Here is a tiny trained network, its code and every weight. The questions are about switching its units off for an input and a class, where a switched-off unit gives its printed mean instead of its output.

import numpy as np


def w(rows, s, z=0):
    codes = np.array(rows[::2]) - 128.0
    scale = np.full(codes.shape[1], s)
    scale[-1] = z or s
    return codes * scale


def norm(h):
    return h / np.sqrt((h * h).mean(-1, keepdims=True) + 1e-5)


def f(y):
    return np.maximum(y, 0)


def log_softmax(a):
    a = a - a.max(-1, keepdims=True)
    return a - np.log(np.exp(a).sum(-1, keepdims=True))


def net(x, mask):
    res = np.array(x, float).reshape(1, 6) / 4 @ E
    u = 0
    for l in range(2):
        y = f(norm(res) @ A[l][:, :-1].T + A[l][:, -1])
        res = res + np.where(mask[u : u + 8], y, B[l][:, -1]) @ B[l][:, :-1]
        u += 8
    return log_softmax(norm(res)[-1] @ U[:, :-1].T + U[:, -1])


A, B = {}, {}
E = w([
[146,136,121,137,115,133,141,125,127],'x0',
[148,136,169,24,60,129,137,56,91],'x1',
[126,128,126,133,136,127,137,120,128],'x2',
[154,139,117,140,110,138,148,124,127],'x3',
[60,214,142,185,95,181,89,108,108],'x4',
[216,175,89,125,129,2,50,37,66],'x5',
],0.0061)
A[0] = w([
[131,154,103,92,172,103,112,94,163,154],'L0N1',
[83,135,84,1,81,146,174,67,100,212],'L0N2',
[101,102,131,120,107,166,147,131,169,238],'L0N3',
[150,111,148,117,98,97,78,15,137,21],'L0N4',
[155,63,165,87,158,206,195,150,210,134],'L0N5',
[32,105,85,153,87,246,143,85,150,60],'L0N6',
[64,242,154,191,136,203,111,34,111,255],'L0N7',
[182,95,73,153,201,205,115,191,105,204],'L0N8',
],0.0065,0.0026)
B[0] = w([
[229,149,5,160,81,161,183,102,158,170],'L0N1',
[151,74,184,89,109,132,135,85,156,219],'L0N2',
[134,191,207,139,152,19,160,113,153,201],'L0N3',
[203,212,79,81,111,129,112,177,185,189],'L0N4',
[142,200,176,81,189,139,96,78,116,237],'L0N5',
[148,75,76,153,6,2,95,60,144,209],'L0N6',
[78,134,122,104,118,181,120,178,129,254],'L0N7',
[98,142,106,107,115,92,141,142,142,220],'L0N8',
],0.0077,0.0067)
A[1] = w([
[152,205,117,93,139,24,133,119,143,119],'L1N1',
[107,149,151,73,103,84,79,138,198,141],'L1N2',
[228,8,12,150,151,111,139,124,179,151],'L1N3',
[253,65,95,101,134,123,114,129,107,47],'L1N4',
[213,153,152,83,207,119,112,167,208,252],'L1N5',
[130,141,74,167,162,215,56,145,28,77],'L1N6',
[115,34,237,87,74,175,138,81,140,30],'L1N7',
[149,180,147,33,145,179,134,64,121,30],'L1N8',
],0.0079,0.0016)
B[1] = w([
[73,110,123,122,199,185,154,145,100,254],'L1N1',
[185,156,85,163,108,129,122,179,161,228],'L1N2',
[104,101,107,94,42,98,127,120,90,218],'L1N3',
[103,76,138,138,155,67,121,201,171,197],'L1N4',
[67,126,210,177,141,203,187,63,82,246],'L1N5',
[224,29,141,170,247,223,108,126,110,152],'L1N6',
[157,106,56,193,141,110,88,26,1,184],'L1N7',
[170,141,170,89,122,103,70,187,209,202],'L1N8',
],0.0096,0.009)
U = w([
[31,168,187,161,209,189,219,144,138,27],'0',
[80,195,100,210,89,75,103,211,233,130],'1',
[48,56,60,111,117,77,184,174,33,218],'2',
[168,76,71,184,204,211,84,203,83,161],'3',
[173,119,251,109,167,120,135,32,91,125],'4',
[149,134,90,162,23,80,61,53,68,102],'5',
[185,52,173,24,62,52,141,181,158,218],'6',
[200,248,132,55,94,188,42,179,190,2],'7',
],0.015,0.00096)

Each question gives the input, the list of numbers given to net, and the class t.
The units are the neurons (one row each of A and B). Each row of codes is followed by its name. A weight is (code - 128) times the scale printed after its matrix; where a second scale follows, it is the last column's (A, B and U).
mask holds one flag per neuron, layer by layer. A switched-off neuron (its flag False) gives its mean, the last column of its row in B, instead of its output. The means were averaged over made-up inputs and are rounded, as every weight is.
A unit's drop is (log p(t) with every unit on - log p(t) with that unit switched off) / (log p(t) with every unit on - log p(t) with every unit switched off).
The circuit of an input: a set's keep is (log p(t) with only the set's units on - log p(t) with every unit switched off) / (log p(t) with every unit on - log p(t) with every unit switched off). Starting from the 12 units with the biggest drops (on a tie, the unit counted first), units are removed one at a time, each time the one whose removal leaves the highest keep (on an exact tie, the one counted first), for as long as the keep stays at least 0.8.
circuit, biggest first: the units of the circuit, biggest drop first
unit that matters most: the unit with the biggest drop
k most important neurons: the k neurons with the biggest drops, biggest first
top k neurons in layer l: the k neurons of layer l with the biggest drops, biggest first
drop of u: that unit's drop, to one decimal
input [-5,-6,-4,8,-1,1], class 2: 2 most important neurons => L0N5, L0N3
input [2,7,3,3,0,-8], class 4: 4 most important neurons => L0N5, L0N3, L1N3, L1N7
input [2,-6,1,-7,1,-5], class 1: unit that matters most => L0N6
input [-8,1,-2,-1,6,8], class 7: circuit, biggest first => L0N4, L1N7
input [0,-5,-5,-7,3,-8], class 1: 2 most important neurons => L0N6, L1N5
input [-5,3,2,6,-8,0], class 4: top 2 neurons in layer 0 => L0N6, L0N5
input [3,-4,-8,-2,0,0], class 0: 2 most important neurons => L0N6, L0N7
input [6,1,-8,-5,1,4], class 7: top 2 neurons in layer 0 => L0N4, L0N6
input [-6,5,3,3,3,1], class 7: 2 most important neurons => L0N4, L1N8
input [-1,6,-3,1,1,-1], class 5: 3 most important neurons => L1N7, L0N2, L0N5
input [4,-4,-1,2,-6,0], class 0: 3 most important neurons => L0N6, L1N5, L0N5
input [-1,3,-5,5,2,-8], class 5: 2 most important neurons => L0N6, L1N7
input [2,-8,-4,6,0,8], class 2: 2 most important neurons => L1N3, L0N5
input [-3,3,0,-7,8,-6], class 5: circuit, biggest first => L0N6
input [5,-2,-2,-5,-2,4], class 2: 2 most important neurons => L1N3, L0N5
input [3,1,7,-7,-6,-1], class 4: top 2 neurons in layer 0 => L0N4, L0N2
input [4,2,-6,8,0,-6], class 4: 2 most important neurons => L0N5, L0N3
input [3,-4,8,8,6,4], class 3: drop of L1N6 => 0.3
input [1,-7,-7,4,7,3], class 3: drop of L1N6 => 0.9
input [0,5,3,6,8,5], class 7: drop of L1N1 => 0.0
input [-5,7,-6,5,3,-2], class 5: circuit, biggest first => L1N7
input [-6,-4,3,-2,4,-8], class 1: drop of L1N5 => 0.1
